Below is a small trained network, with its code and all its weights. Each question gives an input and a class and asks what happens when units are switched off, that is, made to give their printed mean instead of their output.

import numpy as np


def w(rows, s, z=0):
    codes = np.array(rows[::2]) - 128.0
    scale = np.full(codes.shape[1], s)
    scale[-1] = z or s
    return codes * scale


def norm(h):
    return h / np.sqrt((h * h).mean(-1, keepdims=True) + 1e-5)


def f(y):
    return np.maximum(y, 0)


def log_softmax(a):
    a = a - a.max(-1, keepdims=True)
    return a - np.log(np.exp(a).sum(-1, keepdims=True))


def net(x, mask):
    res = np.array(x, float).reshape(1, 2) / 4 @ E
    u = 0
    for l in range(4):
        y = f(norm(res) @ A[l][:, :-1].T + A[l][:, -1])
        res = res + np.where(mask[u : u + 5], y, B[l][:, -1]) @ B[l][:, :-1]
        u += 5
    return log_softmax(norm(res)[-1] @ U[:, :-1].T + U[:, -1])


A, B = {}, {}
E = w([
[83,4,204,215,75],'x0',
[81,75,185,45,181],'x1',
],0.0022)
A[0] = w([
[177,49,148,108,118,50],'L0N0',
[241,73,88,175,22,57],'L0N1',
[164,92,16,201,53,86],'L0N2',
[254,202,8,178,5,12],'L0N3',
[109,141,134,62,143,2],'L0N4',
],0.0058,0.0042)
B[0] = w([
[134,119,171,174,66,151],'L0N0',
[181,15,50,253,172,207],'L0N1',
[219,92,49,101,254,222],'L0N2',
[7,240,231,94,26,253],'L0N3',
[118,181,29,60,226,144],'L0N4',
],0.0056,0.0039)
A[1] = w([
[212,109,67,255,197,11],'L1N0',
[114,71,164,188,126,174],'L1N1',
[144,177,123,55,159,133],'L1N2',
[154,136,102,73,218,3],'L1N3',
[135,111,56,62,182,14],'L1N4',
],0.0081,0.0041)
B[1] = w([
[252,16,62,127,9,243],'L1N0',
[175,180,165,57,201,255],'L1N1',
[63,28,166,166,120,226],'L1N2',
[74,105,34,50,156,186],'L1N3',
[70,88,80,2,207,182],'L1N4',
],0.0067,0.0051)
A[2] = w([
[102,63,152,152,169,72],'L2N0',
[255,41,39,99,50,89],'L2N1',
[195,111,85,110,137,30],'L2N2',
[91,88,162,120,71,252],'L2N3',
[177,82,97,115,198,39],'L2N4',
],0.0087,0.004)
B[2] = w([
[155,123,135,74,151,152],'L2N0',
[224,39,64,243,104,255],'L2N1',
[171,106,43,205,64,162],'L2N2',
[161,203,79,211,103,213],'L2N3',
[111,180,112,254,39,173],'L2N4',
],0.0068,0.0073)
A[3] = w([
[128,119,32,117,63,52],'L3N0',
[98,178,142,62,120,84],'L3N1',
[148,169,254,141,217,4],'L3N2',
[84,238,137,202,69,56],'L3N3',
[150,89,188,160,188,250],'L3N4',
],0.0085,0.003)
B[3] = w([
[125,96,162,39,183,199],'L3N0',
[141,48,91,178,130,189],'L3N1',
[178,185,254,77,174,249],'L3N2',
[58,184,111,123,48,254],'L3N3',
[193,173,65,48,122,231],'L3N4',
],0.0082,0.0045)
U = w([
[2,241,97,177,14,253],'0',
[241,32,34,221,92,253],'1',
[47,67,54,19,221,253],'2',
[197,182,214,16,227,243],'3',
[107,127,188,220,168,3],'4',
[95,112,211,222,152,3],'5',
],0.0076,0.0052)

Each question gives the input, the list of numbers given to net, and the class t.
The units are the neurons (one row each of A and B). Each row of codes is followed by its name. A weight is (code - 128) times the scale printed after its matrix; where a second scale follows, it is the last column's (A, B and U).
mask holds one flag per neuron, layer by layer. A switched-off neuron (its flag False) gives its mean, the last column of its row in B, instead of its output. The means were averaged over made-up inputs and are rounded, as every weight is.
A unit's drop is (log p(t) with every unit on - log p(t) with that unit switched off) / (log p(t) with every unit on - log p(t) with every unit switched off).
The circuit of an input: a set's keep is (log p(t) with only the set's units on - log p(t) with every unit switched off) / (log p(t) with every unit on - log p(t) with every unit switched off). Starting from the 12 units with the biggest drops (on a tie, the unit counted first), units are removed one at a time, each time the one whose removal leaves the highest keep (on an exact tie, the one counted first), for as long as the keep stays at least 0.8.
circuit, biggest first: the units of the circuit, biggest drop first
top k neurons: the k neurons with the biggest drops, biggest first
k most important neurons of layer l: the k neurons of layer l with the biggest drops, biggest first
drop of u: that unit's drop, to one decimal
input [-3,-4], class 0: circuit, biggest first => [L0N3]
input [-1,1], class 2: top 2 neurons => [L0N3 L0N1]
input [4,2], class 3: top 3 neurons => [L0N1 L0N2 L1N0]
input [2,8], class 3: top 3 neurons => [L1N0 L0N3 L0N2]
input [0,-4], class 0: top 2 neurons => [L0N3 L1N0]
input [6,2], class 3: 3 most important neurons of layer 0 => [L0N1 L0N2 L0N3]
input [5,1], class 3: top 3 neurons => [L0N2 L0N1 L1N0]
input [-6,1], class 2: top 2 neurons => [L0N3 L1N0]
input [-6,0], class 0: top 2 neurons => [L0N2 L1N0]
input [-4,0], class 0: top 2 neurons => [L0N2 L1N0]
input [1,5], class 3: drop of L0N3 => 1.2
input [-7,-6], class 0: drop of L0N1 => 0.0
input [-4,-7], class 0: drop of L0N3 => 1.4
input [-2,6], class 2: drop of L0N3 => 1.3
